Below is a small trained network, with its code and all its weights. Each question gives an input and a target symbol and asks what happens when units are switched off, that is, made to give their printed mean instead of their output.

import numpy as np


def w(rows, s, z=0):
    codes = np.array(rows[::2]) - 128.0
    scale = np.full(codes.shape[1], s)
    scale[-1] = z or s
    return codes * scale


def norm(h):
    return h / np.sqrt((h * h).mean(-1, keepdims=True) + 1e-5)


def f(y):
    return np.maximum(y, 0)


def softmax(a):
    e = np.exp(a - a.max(-1, keepdims=True))
    return e / e.sum(-1, keepdims=True)


def log_softmax(a):
    a = a - a.max(-1, keepdims=True)
    return a - np.log(np.exp(a).sum(-1, keepdims=True))


def net(x, mask):
    ids = ['αδμξπψ'.index(c) for c in x.split()]
    T = len(ids)
    res = E[ids] + P[:T]
    r = norm(res)
    for j in range(3):
        rows = slice(4 * j, 4 * j + 4)
        q, k, v = (r @ M[0][rows].T for M in (Q, K, V))
        z = softmax(np.where(np.tri(T) > 0, q @ k.T / 4**0.5, -1e9)) @ v
        o = O[0][rows]
        res = res + np.where(mask[j], z, o[:, -1]) @ o[:, :-1]
    y = f(norm(res) @ A[0][:, :-1].T + A[0][:, -1])
    res = res + np.where(mask[3:15], y, B[0][:, -1]) @ B[0][:, :-1]
    return log_softmax(norm(res)[-1] @ U[:, :-1].T + U[:, -1])


Q, K, V, O, A, B = {}, {}, {}, {}, {}, {}
E = w([
[144,206,132],'α',
[63,91,52],'δ',
[109,4,254],'μ',
[149,209,145],'ξ',
[119,138,67],'π',
[156,75,85],'ψ',
],0.0067)
P = w([
[140,2,75],'0',
[121,28,202],'1',
[140,70,139],'2',
[82,179,140],'3',
[140,116,115],'4',
[136,124,171],'5',
[102,214,154],'6',
[153,57,51],'7',
[133,117,178],'8',
[114,234,134],'9',
],0.0089)
Q[0] = w([
[211,59,2],'h0',
[132,207,147],'h0',
[197,136,179],'h0',
[102,63,157],'h0',
[88,200,212],'h1',
[185,202,86],'h1',
[243,163,60],'h1',
[193,52,137],'h1',
[220,39,172],'h2',
[76,228,81],'h2',
[71,154,239],'h2',
[203,161,149],'h2',
],0.0077)
K[0] = w([
[222,38,172],'h0',
[37,223,151],'h0',
[153,119,147],'h0',
[122,71,190],'h0',
[142,225,152],'h1',
[66,135,196],'h1',
[153,78,118],'h1',
[15,142,117],'h1',
[123,97,108],'h2',
[208,244,77],'h2',
[165,148,145],'h2',
[100,133,106],'h2',
],0.011)
V[0] = w([
[249,83,188],'h0',
[134,85,67],'h0',
[172,116,141],'h0',
[78,167,19],'h0',
[118,66,143],'h1',
[148,77,37],'h1',
[79,110,139],'h1',
[88,207,66],'h1',
[157,51,254],'h2',
[174,163,58],'h2',
[45,41,160],'h2',
[154,83,134],'h2',
],0.0076)
O[0] = w([
[103,112,163,86],'h0',
[114,169,137,190],'h0',
[22,187,123,114],'h0',
[136,106,137,171],'h0',
[127,184,98,223],'h1',
[97,144,164,233],'h1',
[33,58,163,146],'h1',
[96,31,17,6],'h1',
[206,80,61,148],'h2',
[135,254,66,122],'h2',
[105,161,75,198],'h2',
[171,51,141,166],'h2',
],0.0044,0.0024)
A[0] = w([
[211,135,141,167],'n0',
[138,80,209,118],'n1',
[138,95,165,241],'n2',
[205,62,86,166],'n3',
[165,82,158,47],'n4',
[150,141,27,130],'n5',
[150,48,120,84],'n6',
[135,209,2,7],'n7',
[160,82,93,221],'n8',
[183,135,240,145],'n9',
[227,161,128,133],'n10',
[64,54,142,39],'n11',
],0.0089,0.0019)
B[0] = w([
[82,112,29,201],'n0',
[71,208,61,208],'n1',
[243,128,47,202],'n2',
[100,192,203,226],'n3',
[79,201,154,178],'n4',
[181,189,214,202],'n5',
[120,152,160,214],'n6',
[164,148,3,253],'n7',
[91,171,146,210],'n8',
[151,88,110,249],'n9',
[224,113,51,216],'n10',
[146,135,94,206],'n11',
],0.005,0.0039)
U = w([
[208,130,92,99],'α',
[27,118,80,133],'δ',
[136,90,198,254],'μ',
[218,96,83,94],'ξ',
[56,228,126,64],'π',
[120,208,254,147],'ψ',
],0.0098,0.0048)

Each question gives the input, a string of symbols that net reads in full, and the target symbol t.
The units are the heads (4 rows each of Q, K, V and O) and the neurons (one row each of A and B). Each row of codes is followed by its name. A weight is (code - 128) times the scale printed after its matrix; where a second scale follows, it is the last column's (O, A, B and U).
mask holds one flag per unit, heads first, then neurons. A switched-off unit (its flag False) gives its mean, the last column of its rows in O or B, instead of its output. The means were averaged over made-up inputs and are rounded, as every weight is.
A unit's drop is (log p(t) with every unit on - log p(t) with that unit switched off) / (log p(t) with every unit on - log p(t) with every unit switched off).
The circuit of an input: a set's keep is (log p(t) with only the set's units on - log p(t) with every unit switched off) / (log p(t) with every unit on - log p(t) with every unit switched off). Starting from the 12 units with the biggest drops (on a tie, the unit counted first), units are removed one at a time, each time the one whose removal leaves the highest keep (on an exact tie, the one counted first), for as long as the keep stays at least 0.8.
units of the circuit, in order: the units of the circuit, biggest drop first
unit that matters most: the unit with the biggest drop
k most important neurons: the k neurons with the biggest drops, biggest first
heads that matter: for each layer, one digit per head in row order, 1 if its drop is at least 0.15 and else 0, layers parted by /
drop of u: that unit's drop, to one decimal
input δ δ ξ ξ, target ξ: heads that matter => 110
input δ α δ μ, target δ: unit that matters most => n5
input ξ π ψ μ ξ π μ, target π: heads that matter => 011
input α α α ξ π ξ α ψ, target ψ: heads that matter => 100
input π ψ α π, target α: heads that matter => 100
input ψ α δ π ψ δ α α ψ, target π: heads that matter => 001
input π ξ μ π α ξ ψ, target ξ: units of the circuit, in order => (h0, n10)
input π δ ξ ψ ψ, target ψ: heads that matter => 000
input μ π π μ, target δ: units of the circuit, in order => (n1, h2)
input π π α μ, target α: units of the circuit, in order => (n2, h2)
input ξ ξ α μ, target α: 4 most important neurons => (n2, n9, n3, n1)
input α ψ ξ μ, target ξ: 4 most important neurons => (n2, n9, n3, n8)
input δ α π, target ψ: drop of h2 => 1.0
input α δ π ψ π α, target ξ: drop of h1 => 0.1
input δ μ α ξ δ π μ, target π: drop of h1 => 1.1
